Below are the code and all the weights of a small trained network. Each question names an input and a target symbol and asks about switching units off, where a switched-off unit gives its printed mean instead of its output.

import numpy as np


def w(rows, s, z=0):
    codes = np.array(rows[::2]) - 128.0
    scale = np.full(codes.shape[1], s)
    scale[-1] = z or s
    return codes * scale


def norm(h):
    return h / np.sqrt((h * h).mean(-1, keepdims=True) + 1e-5)


def f(y):
    return np.maximum(y, 0)


def softmax(a):
    e = np.exp(a - a.max(-1, keepdims=True))
    return e / e.sum(-1, keepdims=True)


def log_softmax(a):
    a = a - a.max(-1, keepdims=True)
    return a - np.log(np.exp(a).sum(-1, keepdims=True))


def net(x, mask):
    ids = ['δζημξστφω'.index(c) for c in x.split()]
    T = len(ids)
    res = E[ids] + P[:T]
    r = norm(res)
    for j in range(2):
        rows = slice(2 * j, 2 * j + 2)
        q, k, v = (r @ M[0][rows].T for M in (Q, K, V))
        z = softmax(np.where(np.tri(T) > 0, q @ k.T / 2**0.5, -1e9)) @ v
        o = O[0][rows]
        res = res + np.where(mask[j], z, o[:, -1]) @ o[:, :-1]
    y = f(norm(res) @ A[0][:, :-1].T + A[0][:, -1])
    res = res + np.where(mask[2:6], y, B[0][:, -1]) @ B[0][:, :-1]
    return log_softmax(norm(res)[-1] @ U[:, :-1].T + U[:, -1])


Q, K, V, O, A, B = {}, {}, {}, {}, {}, {}
E = w([
[149,47,108,11],'δ',
[152,80,116,129],'ζ',
[130,146,98,183],'η',
[116,121,103,108],'μ',
[101,4,213,204],'ξ',
[24,94,131,89],'σ',
[112,127,114,69],'τ',
[207,94,106,134],'φ',
[90,126,24,98],'ω',
],0.019)
P = w([
[125,254,220,76],'0',
[136,49,145,131],'1',
[112,55,54,186],'2',
[155,82,90,145],'3',
[181,87,98,138],'4',
[248,137,102,118],'5',
[187,29,135,147],'6',
],0.0074)
Q[0] = w([
[162,128,114,112],'H0',
[143,87,100,108],'H0',
[187,51,74,95],'H1',
[156,2,9,129],'H1',
],0.039)
K[0] = w([
[117,123,157,134],'H0',
[126,160,164,129],'H0',
[89,179,189,130],'H1',
[135,253,240,86],'H1',
],0.038)
V[0] = w([
[208,134,64,136],'H0',
[108,188,192,86],'H0',
[122,5,67,153],'H1',
[130,143,144,39],'H1',
],0.022)
O[0] = w([
[154,236,70,139,81],'H0',
[100,19,56,105,152],'H0',
[87,3,3,191,10],'H1',
[196,85,193,62,194],'H1',
],0.012)
A[0] = w([
[143,102,136,194,241],'N0',
[12,142,154,64,209],'N1',
[253,99,109,123,253],'N2',
[125,100,235,178,153],'N3',
],0.03,0.0054)
B[0] = w([
[7,164,127,185,182],'N0',
[84,217,82,46,175],'N1',
[28,182,207,187,216],'N2',
[252,74,94,89,250],'N3',
],0.026,0.02)
U = w([
[50,122,138,67,254],'δ',
[113,128,136,145,179],'ζ',
[175,227,97,235,176],'η',
[129,140,103,153,110],'μ',
[165,24,104,97,158],'ξ',
[157,229,2,65,94],'σ',
[82,111,152,37,27],'τ',
[62,107,238,185,19],'φ',
[51,117,26,160,158],'ω',
],0.0081,0.0068)

Each question gives the input, a string of symbols that net reads in full, and the target symbol t.
The units are the heads (2 rows each of Q, K, V and O) and the neurons (one row each of A and B). Each row of codes is followed by its name. A weight is (code - 128) times the scale printed after its matrix; where a second scale follows, it is the last column's (O, A, B and U).
mask holds one flag per unit, heads first, then neurons. A switched-off unit (its flag False) gives its mean, the last column of its rows in O or B, instead of its output. The means were averaged over made-up inputs and are rounded, as every weight is.
A unit's drop is (log p(t) with every unit on - log p(t) with that unit switched off) / (log p(t) with every unit on - log p(t) with every unit switched off).
The circuit of an input: a set's keep is (log p(t) with only the set's units on - log p(t) with every unit switched off) / (log p(t) with every unit on - log p(t) with every unit switched off). Starting from all 6 units, units are removed one at a time, each time the one whose removal leaves the highest keep (on an exact tie, the one counted first), for as long as the keep stays at least 0.8.
circuit, biggest first: the units of the circuit, biggest drop first
unit that matters most: the unit with the biggest drop
k most important neurons: the k neurons with the biggest drops, biggest first
which heads matter: for each layer, one digit per head in row order, 1 if its drop is at least 0.15 and else 0, layers parted by /
drop of u: that unit's drop, to one decimal
input η ξ η η φ η σ, target σ: unit that matters most : N2
input ξ η η μ δ μ, target ω: which heads matter : 01
input ξ ξ ξ ξ ξ, target ξ: 3 most important neurons : [N3 N2 N1]
input η φ η ξ σ, target σ: 3 most important neurons : [N2 N1 N0]
input φ η η δ ξ ξ, target η: which heads matter : 10
input η σ ξ η, target σ: circuit, biggest first : [H1 N2]
input δ η σ σ η σ φ, target φ: circuit, biggest first : [N2 N1]
input σ δ τ ξ, target ξ: which heads matter : 00
input ξ φ ω, target ω: 2 most important neurons : [N2 N3]
input η η η ξ τ, target σ: 2 most important neurons : [N2 N1]
input ξ η ξ ξ σ ξ ζ, target ω: 2 most important neurons : [N0 N2]
input ξ σ ζ η, target ω: drop of H0 : -0.1
input ξ φ ξ η ξ, target η: drop of N0 : 0.1
input ξ τ μ ξ δ τ, target ω: unit that matters most : H1
input ξ ξ ω, target ω: drop of H1 : 1.0
